(in the rows, 128 means zero)
Each row is followed by its class.
[126 104 149 131 108 119 138  77  97  76 153 168 128 148 143 147  74 114
 116 149 136 119  98 190 164 110 133 166 143 162 129 144 126 130 132 217
 108 147 151 136 145 125 105 142 108 104 143 122 137 106 151 133 136 106
 120 120  72 117 124  97 120 120]
J894
[133 118 133 132 106 128 131  53 109  76 139 137 159 145 169 149  95 128
 143 126 136 129 106 165 173 118 139 136 140 164 121 138 117 136 140 183
  99 143 154 134 167 118  97 138  94 111 147 120 126 100 132 146 146 125
 114 141 108 118 127 105 140 127]
J894
[104 111 125 144 114 120 154  74 103  91 154 165 124 150 133 106  99 118
 107 149 135 110  97 151 143 109 123 146 150 168 135 143 138 129 116 200
 115 139 175 144 133 107 104 140 183  93 124 125 131 108 133 143 128 124
 111 107  85 127 134 116 128 118]
J818
[105  92 111  88 121 127 146  62 105  58 154 154  99 132 144 140  98 119
 128 144 117  94  83 155 148 103 135 144 136 151 128 144 134 125 112 233
 107 145 142 146 139 103 105 138 195 106 137 153 137 119 154 152 136  86
  91 106  86 126 126 107 134 112]
J360
[123  84 149 118  96 119 145  74  74  76 145 176 132 149 151 139  69 110
 110 158 136 120  97 157 161 117 154 145 144 164 121 150 120 123  79 191
 127 149 142 132 156 133 104 149 100 106 159 129 159  99 157 140 153 117
  76 108  54 112 122  92 139 102]
J894
[120  99 129 127 136 128 149  70 116  77 134 119 114 132 146 138 112 127
 128 163 118 111 114 151 148 104 131 164 142 169 130 134 134 122 130 202
 117 156 151 141 130 132 117 124 179 116 144 130 150 107 134 153 125 103
 107 119  98 116 118 118 133 111]
J188
[104 115 118 135 125 123 116  97 116 124 149 157 118 131 150 141 128 124
 114 148 144 111  43 146 141 120 103 135 144 133 115 114 137 118 115 153
 125 148 124 149 135 121 121 124 246 107 115 125 121 131 134 163 126 104
  83 106 124 102 130 111 127 138]
J818
[132 116 128 119 118 134 140 111 109  61 148 152  77 133 142 145 105 110
 115 142 135 117  74 139 138 116 133 137 134 158 131 144  95 122 140 193
 118 146 140 138 147 119 108 137 140 103 145 128 155 113 139 140 136 115
 124 105  85 102 144 112 120 165]
J894
[114 139 129 124 100 131 133  74 111  93 148 144 110 132 147 136 118 111
 125 137 121  57  95 154 139 110 121 134 138 157 130 127 133 142 130 186
 114 140 137 132 128 132 119 139 170 127 134 132 150 116 136 151 151 114
 101 130 101 129 134 122 148 112]
J327
[106 118 127 140 109  80 139  95 131 110 145 159  94 125 139 163 121 138
 115 125 136 110  96 149 140 115 107 122 110 132 130 109 145 125 111 183
 113 143 127 137 126 135 134 129 212  94 123 124 125 112 135 148 132 117
 106 106 137 124 120 114 136 141]
J894
[111 109 125 140 112 131 132  81 116  79 155 148 120 138 143 135 107 119
 118 139 135 125 108 145 138 102 132 130 137 148 155 125 144 126 117 191
 120 141 129 110 133 130 113 126 179 111 142 127 126 144 120 147 118 105
 100 116  60 132 122 105 129  75]
J894
[109 118 116 126 143 152 104 109 131 100 149 124  94 105 124 121 176 132
 121  93 119 123 103 133 109 125 105 127 128  89 126  86 154 102 108 135
 133 125 108 149 124 110 163 125 252 139  94 125 133 151 139 141 106 127
  83 110 190 126 137 136 138 127]
J894
[136 158 121 135 118 132  86  78 120  50 143 111 146 124 133 156 142 147
 157 127 124 113  72 157 138 110 107 121 121 130 123  94 110 113 164 116
 119 195 135 130 152 142 119 155 137 116 156 148 115 107 181 144 105 121
 107 107 101 104 115 132 106  91]
J188
[105  87 136 125 112 122  83  89 110  67 158 181 104 131 134 148 132 118
 100 146 120 114  97 143 162  95 100 147 142  82 131 133 151 114 100 157
 123 143 126 129 135 119 135 134 243 135 135 122 132 139 125 146 134  93
 101 103 118 118 125  99 121 144]
J894
[115 111 123 123 112 125 124  91 115  85 153 148 121 135 136 135 114 121
 128 130 134 110  95 149 154 103 133 126 164 132 123 134 134 108 116 176
 126 147 131 152 149 122 123 123 200 113 142 127 136 105 132 127 129 102
 100 104  96 118 128 113 132 118]
J894
[115 113 121 108 130 130 147  78 104  82 150 115 110 141 155 135 113 127
 142 143 103 108 115 130 132 112 127 136 137 177 132 126 160 121 123 214
 119 144 139 143 142 143 124 139 169 116 131 129 122 122 135 137 124 111
  86 118  94 116 132 118 149 101]
J360
[126 103 118 127 118 119 143  55 120  79 156 148  94  99 141 127 124 135
 115 139 120 106  86 157 130 121 131 144 138 149 134 111 148 134 124 173
 118 147 133 216 135 118 127 131 174 122 131 130 124 123 123 141 122 122
 102 115 117 109 133 120 125  99]
J327
[111 113 117  87 120 134 150  72 118  67 156 163  99 145 143 123 119 119
 102 129 115 119 121 155 138 116 129 142 142 162 124 133 142 125 104 198
 118 158 123 135 132 123 122 132 188 121 131 138 131 115 137 137 133 109
 102 115 100 124 119 111 135 115]
J327
[118 149 127 138 119 136 103 103 112  99 148 131 126 127 128 137 126 128
 121 135 121 116 106 144 121 130 129 126 138 136 125 125 129 129 128 168
 138 163 137 148 133 126 112 131 176 119 139 128 132 117 140 155 130 118
  91 109 123 116 124 145 109 178]
J818
[147 128 105 134 116 152 114  80 108  54 124 143 139 116 144 154 126 143
 153 150 126  31  87 160 142 123 150 110 128 176 124 122 109 132 155 159
  94 184 137 154 150 128  98 149  67 116  95 141 131  92 252 136 139  94
 132 104  62 144 131 121 122  83]
J360
[114 109 132 116 122 123 161  84  99  92 155 155 127 144 137 147  71 116
 117 134 130 105  98 147 149  92 122 170 133 153 115 141 137 119 115 147
 113 176 134 137 142 137 114 116 178 116 141 135 140 119 133 132 142  62
 109 108  68 123 138 118  90 141]
J894
[121  94 111 130 113 128 135  77  80  74 140 143 115 119 112 128 118 147
 113 146 104 113 107 152 138  94 131 150 150 165 116 126 132 128 134 191
 115 148 143 139 161 121 109 140 163 122 144 124 125 121 140 128 134 102
  97 127 100 125 127 124 116 102]
J360
[205 116 112 126 112 132  66  90 123  66 141 134 128 132 141 128 122 131
 122 125 130 118  85 145 143 109 118 120 134 145 124 114 146 117 153 178
 114 157 135 134 145 142 114 138 191 117 127 126 112 104 135 148 105  94
  91 116  98 138 110  90 132 103]
J360
[119 123 133 148 117 123 119  88 113 106 152 144 124 132 141 153 123 128
 120 139 147 116  92 137 152 108 123 148 126 135  77 131 146 130 148 199
 124 151 135 151 141 133 134 132 197 109 134 120 178 115 114 155 139 124
  99 114 117  93 127 114 124 133]
J818
[121  96 129 138  96 118 190  85 114  91 132 157  96 183 153 150  94 125
 111 147 138 101 125 145 132 123 139 154 141 194 118 144 125 130 133 226
 101 133 133 134 130 138 124 145 115 126 133 120 135 128 137 142 133 107
 111 121  82 118 132  95 149 111]
J360
[101 104 132 128 106 146 132  75 197  86 146 154 127 139 164 150  97 115
 123 156 132 109  94 152 151 115 135 136 152 153 121 140 135 131 129 182
 119 149 129 152 130 134  99 152 160  92 154 126 133 112 141 140 138 102
 112 118  88 110 133 112 126 127]
J818
[131 113 136 116 121 124  99  82 115  80 149 132 102 138 135 136 101 118
 145 144 133 104 110 161 146 120 135 130 147 162 154 109 137 149 132 200
 107 130 135 138 145 135 133 141 139 117 137 117 103 118 132 135 114 119
 113 116  80 109 104 108 124 105]
J188
[115 100 135 130 115 121 139  84 115  71 139 155 115 142 137 138  96 114
 125 137 130 104 100 160 137 110  82 149 132 153 117 122 131 129 134 180
 110 159 124 123 144 126 114 140 159 103 129 118 172 106 149 148 126 113
 101 101 105 120 114 103 132 121]
J327
[108  92 139 132 122 125 158  80 111  88 151 166 121 139 150 147  84 111
  94 154 128  81 101 163 158 117 138 149 132 201 119 162 114 120 128 209
 104 144 124 131 117 126 114 129 252 100 141 127 113 111 125 152 148 119
  91 107  95 146 120 100 118 137]
J818
[131 126 125 128 119 122 123  98 121  73 157 124 114 139 147 140 121 139
 147 132 129 117 109 151 138 113 134 141 139 160 122  97 152 134 142 188
 137 137 130 129 155 123 123 139 150 116 138 108 114 115 147 148 117 105
  97 114 102 115 122 113 125  88]
J327
[102  63 125 111 126 117 121  89 101  50 156 161 114 158 138 128 107 125
 118 189 124 194  78 161 159 108 132 130 127 137 118 149 124 109  75 186
 124 133 136 132 149 149 136 134 219 123 127 119 131 124 147 148 131 127
 103 109  82 125 128 106 149 131]
J360
[112 111 130 131 140 135 127  82 113  98 152 157  88 152 136 150 120 122
  94 153 111 102 117 122 142 114 127 147 137 155 138 123 142 127 123 219
 120 139 140 130 130 124 137 136 179 114 145 128 123 118 137 142 117 112
  90 116 106 127 132 113 129 104]
J188
[110  98 120 133 127 106 136  90 116  76 146 146  92 120 148 127 125 122
 116 132 133 115  95 145 126  98 124 130 140 160 131 166 172 128 119 209
 119 139 118 124 135 126 123 137 201 148 143 115 118 121 133 145 120 115
 104 112 114 119 118 104 120 109]
J360
[109 108 128 125 118 113 135  77 121  92 150 137  85 134 143 137 116 131
 141 145 118 112 107 175 130 114 128 142 129 153 128 123 147 122 120 197
 108 149 121 195 135 129 116 116 201 122 129 117 131 120 143 143 120 126
 101 122 108 104 153 112 119 106]
J188
[ 96  91  55 113 149 108 155  85 113  90 142 147  76 126 139 132 121 123
 110 113  84 137 119 142 133 128 119 141 167 154 128 127 160 117 101 205
 106 124 128 157 132 138 132 119 215 117 126 119 126 134 118 125  82 112
  95 111 140 145 125 135 133 106]
J188
[124 135 126 126 116 113 170  72 115  93 166 161 115 146 148 146  86 134
 114 153 116  81 134 131 144 114 150 139 122 180 127 141 128 125 137 234
  94 156 143 117 139 121  99 147 101  84 144 124 152  92 121 123 132 132
  98 113  78 119 126 116 114 106]
J327
[124  74 122 123 120 130 143  76 119  64 155 151 116 130 146 137 106 119
 112 132 126  91  99 157 131 124 124 142 149 179 118 134 148 127 132 226
 113 153 132 139 148 122 126 144 198 106 135 133 131 121 122 157 123 106
  90 109 113 105 124 120 129  97]
J360
[117 106 125 113 130 126 135  71 136  69 151 157 101 133 119 134 120  97
 112  97 118  98 100 159 143  92 121 117 156 142 122 124 168 119 110 194
 116 127 136 169 133 128 128 132 251 120 124 138 129 122 129 160 122 101
  89 125 103 124 128 133 126 109]
J360
[ 97 125 122 120 108 135 107  93 128  83 135 141 128 132 142 130 121 122
 125 140 144 113 127 151 133 115 131 140 132 139 127 134 142 123 135 141
 126 142 121 149 130 137 122 125 192  92 135 131 131 117 137 141 132 119
 100 118 139 126 123 116 111 114]
J818

Each row is followed by its class.
[118 141 108 102 127 141 118 127 142  88  98 106 141 137 131 140 182 140
 149  91 132 107  98 126 147 133 133  95 126 134 114 160 131 143 126 105
 144 121 155 122 128 110 127 108 173 152 173 128 150 126 127 129 128 216
 151 123 119  75 163 149 162 128]
A
[131 135 161 128 125 113 109 102 110 127 108 125 137 114 129 130 117 114
 120 134 131 129  81 102 163 129 137 150 139 122  91 159  59 106 119 124
 154 143 112 117 139 108 130 139 125 174 131 106  98 105 126 136 154 122
 145 133 141 152 172 111  88 137]
P
[124 130 101  80 108 126 111 148 149  81 131 120 146 134 100 133 169 111
 122 100 141  90  88 116 100 121 131 203 121 179 102 122 132 122 154 100
 151 105 120 113 134 112 128 126 130 170 127 142 134 157 146 109  98 178
 128 131 124 130 169 126 157 121]
U
[121 100 121 118 124 135 112 116 134 112 170 125 162 104  82 129 109  96
 120 116 163 128  68 113 113 114 162 212 116 175  69 155 154 135 154 108
 140 128 155 154 121 162 124 175  97 234 121 152  98 123 131 100 133 128
 165 155 117 151 235 120 129 121]
U
[136 113 120  95  92 128  93 137 122 123 118 143 134 121 126 132 150 115
 134 102 131 135 125 144 135 140 140 153 118 119 114 115  89 113 144 108
 148 129 106 122 110 151 123 119 143 166 110 201 131 116 159 116 122 149
 112 132 126 127 124 130 149 126]
A
[133 118 120  99 123 119 144 127 139 115 130 124 118 121 123 124 130 122
 120 112 128 145 154 135 127 141 140 144 116 132  61 101 161 127 140 115
 107 129 114 132 101 138 120 101 109 151 123 136 126 121 122 125 109 136
 134 136 174 122  81 142 152 130]
F
[130 159 128 136 133 132 123 129 145 129 127 118 134 114 125 108 110 123
 114 131 103 121 109 115 151 125 107 150 179 122 113 133 116 118 119 128
 112 141  79 122 173 109 135 105 106 109 127 107 117 103 107 110 108 113
 123 131 129 174 143 107 114 127]
P
[126 121 115 129 124 133 172 133 110 138 103 134 149 126 137 122 120 120
 128 108 134 146 144 140 160 125 132 126 111 108 118 126 119 119 134 126
 147 148 142 151 151 159 122 136 159 123 140 129 134 112 138 135 158 116
 131 120 106 122 119 141 119 124]
A
[146 101 141  97 119 131 109 136  99 123 163 124 115 103 132 125  80 120
 113 123 128 156 172 134 133 138 139 147 116 124 115 102 122 122 110 102
 109 152  30 137 124 158 101 141  82 131 111 125 104  83 118 134 131  96
 146 147 135 145 132 104 116 132]
J
[110 143 130 125 130 114  84 120 132 133  92 134 142 139 129 130 113 116
  95 138 131 113  97 111 190 159 133 133 154 128 102 142  83 125 107 121
 146 105  95 139 156 137 123 148 136 130 144 124  95  84 131 142 133 148
 119 143 125 187 142 107 102 152]
J
[140  94 122 136 117 156 228 137 141  62 153 132 151 115 126 130 124 116
 117 138 161 117  83 122  93  62 128 192  83 175 103 123 155 138 170 122
 160  98 155 145 149 159 133 175  91 140 108 165 112 179 149  97 124 119
 165 112 105 177 186 155  90 124]
U
[145 116 139 136 125 122 106 122 136 137 170 142 130 105 113 130  88 111
 119 142 130 147 117 141 130 146 140 157 136 123 110 127 121 135 123 122
 125 135  81 140 163 143 106 157 112 128 120 138  89 112 111 121 132 110
 113 141 116 188 131 103 122 125]
J
[134 131  86 137 116 144 144 126 148  96 155 133 139 123 117 127 125 129
 136 125 134 119 116 121 146 104 124 162 117 172 113 132 154 131 156 139
 120 118 126 134 153 125 141 133 110 137 117 127 123 152 121 117 116 127
 138 135 120 153 171 148 118 118]
J
[140 103 133 136 138 112 107 116 121 149 147 121 168 120  99 120 108 137
 115 164 176 141 105 114 128 125 135 148 132 139 111 136 114 129 132 129
 143 128 113 135 124 128 126 144  81 153 149 117  99 112 116 124 124  98
 133 143 117 161 157  75 111  97]
J
[128  71 122 143 118 136 118 118 121 120 174 149 132 116 114 132 135 104
 128 109 158 130 121 158 111 132 163 169  83 151 119 117 128 120 138 111
 143 138 149 142 116 170 130 180 143 162 133 145 127 133 149 118 133 139
 137 159 126 123 132 151 147 135]
U
[157 155 123 126 138 118 103  50 104 133 121 110 143 117 142 126 111 119
 114 145 139 122  76  83 166 103 103 141 170 124  75 146  73 125 138 131
 118 148  96 116 152 117 120 108 101 173 130 111 101 113 123 121 158 111
 136 144 126 154 185 118  91 123]
P
[136 113 140  97 126 122 108 125 101 134 121 117 123 112 122 117  67 112
 140 120 111 132 147 116 153 149 138 139 144 126 118 146 129 124 102 120
 109 138  70 143 118 163 121 135 107 146 117 107  92  73  97 145 129 103
 128 155 127 148 135 110 113 131]
J
[119 146 114 105 124 108 106 117 107 156 100 120 133 157 152 137 169 126
 122 118 122 126 104 125 150 138 121 104 141 141 113 132  88 111 149 143
 149 141 127 121 122 112 142 112 178 142 155 128 152 133 150 138 137 154
 117 141 131 110 111 123 135 128]
A
[136 118 141 108 126 112 108 112 146 133 147 113 118 140 111 136 115 108
 123 130 125 120 107 112 136 144 137 150 153 139 100 140 104 135 119 148
 133 123  89 136 108 110 124 148 106 172 117 133 111 101 115 148 129 128
 134 149 135 178 134 118 115 145]
J
[136 138 123 107 119 132 106 131 119 126 128 121 140  92 131 117 121 122
 120 120 120 129 123 124 144 116 128 155 131 133 128 132 109 121 118 121
 100 130  96 119 148 120 121 111 115 150 127 117 118 108 118 126 124 107
 136 140 129 131 149 121 123 130]
P
[112 160 114 155 133 138 132 132 103 112  69 121 141 116 140 129 156 143
 138 103 131 117 119 113 159 122 136 100 110 111 115 149 136 129 110 107
 137 127 176 118 151 152 142  95 179 119 155 130 156 127 123 149 127 156
 116 116 130  60 137 130 163 137]
A
[147 140 138 108 131 112 125 122 115 156 130 104  91  98 113 124  98 128
 131 161 110 129 139 111 139 132 114 102 163  89 129 151 122 121 110 145
  97 150  92 140 132 110 132 117  99 132 127 119 100  91  91 141 137  75
 147 141 141 133 133 101 130 123]
P
